Below are the code and all the weights of a small trained network. Each question names an input and a class and asks about switching units off, where a switched-off unit gives its printed mean instead of its output.

import numpy as np


def w(rows, s, z=0):
    codes = np.array(rows[::2]) - 128.0
    scale = np.full(codes.shape[1], s)
    scale[-1] = z or s
    return codes * scale


def f(y):
    return y / 2 * (1 + np.tanh(0.7978845608 * (y + 0.044715 * y**3)))


def log_softmax(a):
    a = a - a.max(-1, keepdims=True)
    return a - np.log(np.exp(a).sum(-1, keepdims=True))


def net(x, mask):
    res = np.array(x, float).reshape(1, 3) / 4 @ E
    y = f(res @ A[0][:, :-1].T + A[0][:, -1])
    res = res + np.where(mask, y, B[0][:, -1]) @ B[0][:, :-1]
    return log_softmax(res[-1] @ U[:, :-1].T + U[:, -1])


A, B = {}, {}
E = w([
[131,111,145,66,114,218,191,210,46,172],'x0',
[136,40,81,137,254,52,73,122,28,102],'x1',
[240,96,37,134,88,175,144,175,202,174],'x2',
],0.0094)
A[0] = w([
[157,100,161,18,119,190,187,151,81,134,195],'n1',
[155,39,50,175,124,128,104,160,128,126,158],'n2',
[97,253,197,158,60,125,165,100,189,132,167],'n3',
[32,217,206,87,121,115,130,95,172,104,183],'n4',
[147,186,125,104,47,98,91,108,215,79,253],'n5',
[65,69,124,150,219,25,63,65,78,65,179],'n6',
[149,118,113,107,95,172,172,208,213,237,166],'n7',
[122,120,78,175,152,44,86,113,171,46,177],'n8',
[171,87,57,185,113,158,76,67,193,80,167],'n9',
[53,76,176,118,210,97,65,72,131,57,203],'n10',
[199,121,54,94,78,139,202,102,208,157,149],'n11',
[186,143,116,180,137,67,87,112,210,140,185],'n12',
[170,26,140,40,172,153,146,177,8,184,209],'n13',
],0.007,0.0043)
B[0] = w([
[45,74,90,165,120,154,134,170,132,153,182],'n1',
[141,171,50,145,207,102,166,162,136,141,166],'n2',
[70,77,254,178,123,154,142,69,248,87,202],'n3',
[141,129,215,210,129,157,227,72,143,95,194],'n4',
[72,141,169,105,148,224,136,45,224,146,190],'n5',
[176,135,169,74,77,123,128,128,70,67,248],'n6',
[141,104,90,77,88,221,72,127,156,133,195],'n7',
[161,170,156,63,112,109,171,122,126,130,194],'n8',
[99,206,53,35,161,97,124,90,162,145,174],'n9',
[228,103,217,141,90,119,190,102,62,64,218],'n10',
[141,123,93,60,141,228,38,90,178,108,186],'n11',
[187,189,95,87,130,111,143,52,161,199,179],'n12',
[69,82,51,247,123,48,130,232,64,145,204],'n13',
],0.0073,0.015)
U = w([
[153,232,74,76,186,156,92,80,144,247,146],'0',
[103,83,99,176,53,166,91,215,106,233,212],'1',
[185,95,177,142,91,116,138,132,7,34,144],'2',
[199,202,155,60,84,64,166,72,116,117,160],'3',
[94,147,198,254,135,172,233,13,179,126,164],'4',
[158,139,46,138,171,105,73,146,162,124,43],'5',
[46,124,92,228,227,6,134,196,51,166,189],'6',
[120,108,160,95,76,173,28,89,190,117,4],'7',
],0.0068,0.0011)

Each question gives the input, the list of numbers given to net, and the class t.
The units are the neurons (one row each of A and B). Each row of codes is followed by its name. A weight is (code - 128) times the scale printed after its matrix; where a second scale follows, it is the last column's (A, B and U).
mask holds one flag per neuron, in row order. A switched-off neuron (its flag False) gives its mean, the last column of its row in B, instead of its output. The means were averaged over made-up inputs and are rounded, as every weight is.
A unit's drop is (log p(t) with every unit on - log p(t) with that unit switched off) / (log p(t) with every unit on - log p(t) with every unit switched off).
The circuit of an input: a set's keep is (log p(t) with only the set's units on - log p(t) with every unit switched off) / (log p(t) with every unit on - log p(t) with every unit switched off). Starting from the 12 units with the biggest drops (on a tie, the unit counted first), units are removed one at a time, each time the one whose removal leaves the highest keep (on an exact tie, the one counted first), for as long as the keep stays at least 0.8.
circuit, biggest first: the units of the circuit, biggest drop first
top k neurons: the k neurons with the biggest drops, biggest first
drop of u: that unit's drop, to one decimal
input [8,8,-7], class 6: circuit, biggest first => (n13)
input [-1,7,4], class 6: circuit, biggest first => (n13 n2)
input [5,-5,2], class 7: top 2 neurons => (n11 n7)
input [-7,3,-5], class 3: top 3 neurons => (n8 n13 n12)
input [0,-6,2], class 7: top 2 neurons => (n7 n11)
input [-5,8,6], class 3: top 2 neurons => (n6 n8)
input [6,-5,8], class 7: top 2 neurons => (n11 n7)
input [-7,3,-7], class 2: top 2 neurons => (n10 n6)
input [4,5,7], class 6: top 2 neurons => (n13 n2)
input [8,-5,6], class 1: top 2 neurons => (n1 n13)
input [-8,8,7], class 3: top 2 neurons => (n6 n8)
input [-6,-8,5], class 7: top 2 neurons => (n11 n7)
input [6,-5,2], class 1: top 2 neurons => (n1 n6)
input [7,-4,8], class 1: circuit, biggest first => (n1)
input [8,2,7], class 1: drop of n7 => 0.1
input [5,4,-4], class 6: drop of n13 => 0.7
input [2,7,1], class 6: drop of n13 => 0.7
